Small tables with named rows and columns. After each table, cells are looked up by row and column.

Table togapel
,bil,peti,dubeta,bim,lise,pumugo
nomu,199,105,135,72,66,197
puvev,95,143,117,113,207,70
nozivim,92,183,205,213,210,170
vav,100,96,97,58,41,211
volaz,43,122,149,241,151,90
moso,27,108,87,32,161,197
tenosa,47,109,94,48,74,234

vav, pumugo -> 211
nozivim, pumugo -> 170
vav, peti -> 96
volaz, bim -> 241
tenosa, peti -> 109
tenosa, bim -> 48
moso, peti -> 108

Table vora
cols = luroge, sedu, kibo, sepid, mifugiv
pila: [216, 167, 223, 102, 162]
pugosi: [177, 168, 195, 137, 201]
mesi: [199, 181, 228, 97, 182]
tuf: [66, 209, 203, 126, 43]
sem: [171, 174, 194, 142, 197]
kup: [194, 191, 238, 99, 209]
gibuvog: [206, 215, 173, 123, 125]

What is the mifugiv of pugosi in vora? 201
What is the sedu of pila in vora? 167
What is the luroge of kup in vora? 194
What is the luroge of pugosi in vora? 177
What is the mifugiv of gibuvog in vora? 125
What is the sepid of pila in vora? 102
What is the sepid of mesi in vora? 97
What is the sedu of pugosi in vora? 168
What is the sepid of tuf in vora? 126
What is the kibo of sem in vora? 194
What is the kibo of mesi in vora? 228
What is the sepid of pugosi in vora? 137
What is the mifugiv of pila in vora? 162
What is the luroge of sem in vora? 171
What is the mifugiv of mesi in vora? 182
What is the kibo of tuf in vora? 203
What is the sepid of gibuvog in vora? 123
What is the luroge of gibuvog in vora? 206
What is the mifugiv of tuf in vora? 43
Row with the largest luroge: pila

fibut:
	fivipos	kaz	zale	zanuraf
vuf	63	225	57	60
sovuz	212	69	216	209
tamame	50	233	45	53
sib	188	96	191	189
vur	202	82	204	198
zaneg	55	231	50	54
metula	161	124	162	160
ges	197	88	201	198
vifurum	189	94	192	192

vur, kaz => 82
ges, fivipos => 197
sib, zale => 191
tamame, zanuraf => 53
zaneg, zale => 50
vifurum, zanuraf => 192
sib, kaz => 96
vur, zale => 204
metula, kaz => 124
vur, zanuraf => 198
sovuz, kaz => 69
ges, kaz => 88
vuf, zanuraf => 60
sovuz, zale => 216
sovuz, fivipos => 212
tamame, fivipos => 50
zaneg, fivipos => 55
vur, fivipos => 202

sagasod:
|  | roz | sito | gilol | fegu | vut | feduk |
|---|---|---|---|---|---|---|
| vad | -52 | 49 | -6 | 2 | 57 | 54 |
| sazupa | -30 | 19 | 13 | -7 | 27 | 42 |
| zotoru | -26 | 14 | 2 | -7 | 16 | 30 |
| rozef | -31 | 22 | 17 | -6 | 35 | 46 |
| kevuv | -53 | 49 | -3 | 2 | 60 | 57 |
| nolepuf | -51 | 47 | -10 | 3 | 56 | 51 |
| rumuvi | -53 | 47 | 3 | 0 | 57 | 65 |
| nog | -25 | 16 | -11 | -3 | 20 | 13 |

sazupa, gilol: 13
rumuvi, gilol: 3
rozef, vut: 35
rozef, fegu: -6
zotoru, sito: 14
vad, feduk: 54
sazupa, fegu: -7
rozef, feduk: 46
nolepuf, gilol: -10
nog, gilol: -11
nolepuf, feduk: 51
nog, vut: 20
rumuvi, feduk: 65
kevuv, sito: 49
zotoru, feduk: 30

Table fopo
|  | lamuman | pafi | gurig | dor | dufudo | gapabi | foses | lar |
|---|---|---|---|---|---|---|---|---|
| nife | 117 | 171 | 176 | 198 | 77 | 210 | 82 | 137 |
| kifo | 221 | 211 | 65 | 83 | 97 | 172 | 95 | 55 |
| kur | 118 | 170 | 178 | 199 | 76 | 212 | 81 | 136 |
| riguma | 63 | 75 | 222 | 204 | 185 | 108 | 174 | 222 |
| tadara | 169 | 135 | 108 | 90 | 192 | 88 | 187 | 146 |
| rodu | 121 | 165 | 177 | 196 | 78 | 207 | 85 | 135 |
| dev | 59 | 73 | 221 | 205 | 185 | 111 | 177 | 220 |
| buka | 157 | 137 | 125 | 120 | 168 | 116 | 161 | 145 |
| pas | 169 | 130 | 101 | 89 | 195 | 86 | 193 | 145 |

buka, dor => 120
dev, dor => 205
tadara, pafi => 135
pas, gurig => 101
rodu, pafi => 165
dev, gurig => 221
nife, lar => 137
pas, lamuman => 169
nife, dor => 198
dev, dufudo => 185
pas, pafi => 130
kur, foses => 81
rodu, gapabi => 207
pas, foses => 193
kifo, dufudo => 97
nife, dufudo => 77
riguma, gapabi => 108
dev, pafi => 73
nife, gurig => 176

bug.csv
,mor,mag
sas,63,203
kenuke,58,149
rupir,215,176
somilap,156,199
mifu,231,188
fomuzu,217,162
rineka,85,214
veza,98,215

mor of rineka is 85
mor of sas is 63
mor of somilap is 156
mag of mifu is 188
mag of rineka is 214
mor of rupir is 215
mag of veza is 215

laf.tsv
	muvafi	pov
morur	79	84
zitori	44	34
lutir	188	180
fofito	153	139
semumot	225	245
kefu	53	32
felaz	205	222
tam	202	205

kefu, muvafi => 53
semumot, pov => 245
felaz, pov => 222
lutir, muvafi => 188
morur, muvafi => 79
tam, pov => 205
tam, muvafi => 202
fofito, muvafi => 153
kefu, pov => 32
lutir, pov => 180
fofito, pov => 139
zitori, muvafi => 44
Which row has the largest muvafi? semumot

zas:
         zeneko  tifolum    dav    pur  galozak
vev        0.11    -0.05  -0.15   0.07    -0.05
livonir   -0.65     0.29   0.61  -0.27     0.28
mak       -0.69    -0.46   0.61   0.32    -0.43
dugik     -0.48     0.35   0.45  -0.30     0.33
vudedo    -0.19    -0.06   0.15   0.05    -0.06
pep       -0.06    -0.37   0.00   0.31    -0.35
dogofu    -0.21    -0.16   0.15   0.13    -0.15
naf        0.49    -0.13  -0.53   0.16    -0.13

pep, zeneko: -0.06
vudedo, galozak: -0.06
dogofu, pur: 0.13
vev, zeneko: 0.11
naf, dav: -0.53
mak, galozak: -0.43
dogofu, zeneko: -0.21
mak, dav: 0.61

nivok =
	zonep	muvosel	nas	gez	das	nen	sog	nuf	piru	tutasi
gad	-2.420	5.671	2.713	1.237	2.958	5.797	-0.046	2.823	-0.763	-0.383
sulilon	-2.420	5.671	2.713	1.902	6.798	8.193	-2.769	2.823	-0.368	-0.172
pof	-2.150	4.922	0.920	1.237	4.736	4.072	-2.994	2.963	-1.266	-0.383
fene	-5.527	7.546	2.606	2.972	1.154	5.797	-3.306	1.786	-0.280	-0.383
lapi	-2.420	5.671	3.374	1.237	5.499	5.797	-3.130	2.823	-0.368	-0.383
fuvuzev	-2.420	5.671	2.713	2.249	3.965	5.797	-1.364	2.823	-0.368	0.551
mik	-2.420	5.671	1.798	2.114	5.743	5.797	-2.994	2.823	-0.368	-0.383
kir	-2.420	5.671	0.719	1.237	4.736	7.965	-3.063	2.587	-0.368	-1.291
biv	-2.420	5.671	2.713	1.237	6.634	5.813	-2.994	3.189	-0.368	-0.383

What is the piru of kir in nivok? -0.368
What is the das of sulilon in nivok? 6.798
What is the das of gad in nivok? 2.958
What is the gez of fuvuzev in nivok? 2.249
What is the zonep of lapi in nivok? -2.420
What is the gez of pof in nivok? 1.237
What is the piru of lapi in nivok? -0.368
What is the gez of fene in nivok? 2.972
What is the das of biv in nivok? 6.634
What is the muvosel of sulilon in nivok? 5.671
What is the muvosel of fene in nivok? 7.546
What is the nuf of kir in nivok? 2.587
What is the zonep of fuvuzev in nivok? -2.420
What is the nuf of pof in nivok? 2.963
What is the das of lapi in nivok? 5.499
What is the gez of lapi in nivok? 1.237
What is the tutasi of pof in nivok? -0.383
What is the sog of lapi in nivok? -3.130

Table fono
|  | teba | zotet |
|---|---|---|
| zuluga | 2.175 | 2.628 |
| nitab | 1.295 | 2.666 |
| baz | -1.169 | -1.766 |
| lamu | -4.011 | -3.227 |
| mup | -2.339 | -1.093 |
| kof | 1.402 | 0.314 |
| neti | -5.429 | -6.148 |
| sazud | -1.566 | -1.694 |
| detasi | 8.056 | 9.256 |
| rotep | -3.313 | -3.279 |
| peziz | -3.469 | -5.667 |

What is the teba of zuluga in fono?
2.175
What is the teba of nitab in fono?
1.295
What is the zotet of lamu in fono?
-3.227
What is the teba of kof in fono?
1.402
What is the zotet of nitab in fono?
2.666
What is the zotet of rotep in fono?
-3.279
What is the teba of neti in fono?
-5.429
What is the zotet of baz in fono?
-1.766
What is the teba of peziz in fono?
-3.469
What is the zotet of mup in fono?
-1.093
What is the teba of sazud in fono?
-1.566
What is the teba of mup in fono?
-2.339
What is the zotet of sazud in fono?
-1.694
What is the teba of baz in fono?
-1.169
What is the teba of lamu in fono?
-4.011
What is the zotet of zuluga in fono?
2.628
What is the teba of detasi in fono?
8.056
What is the zotet of detasi in fono?
9.256
What is the zotet of kof in fono?
0.314

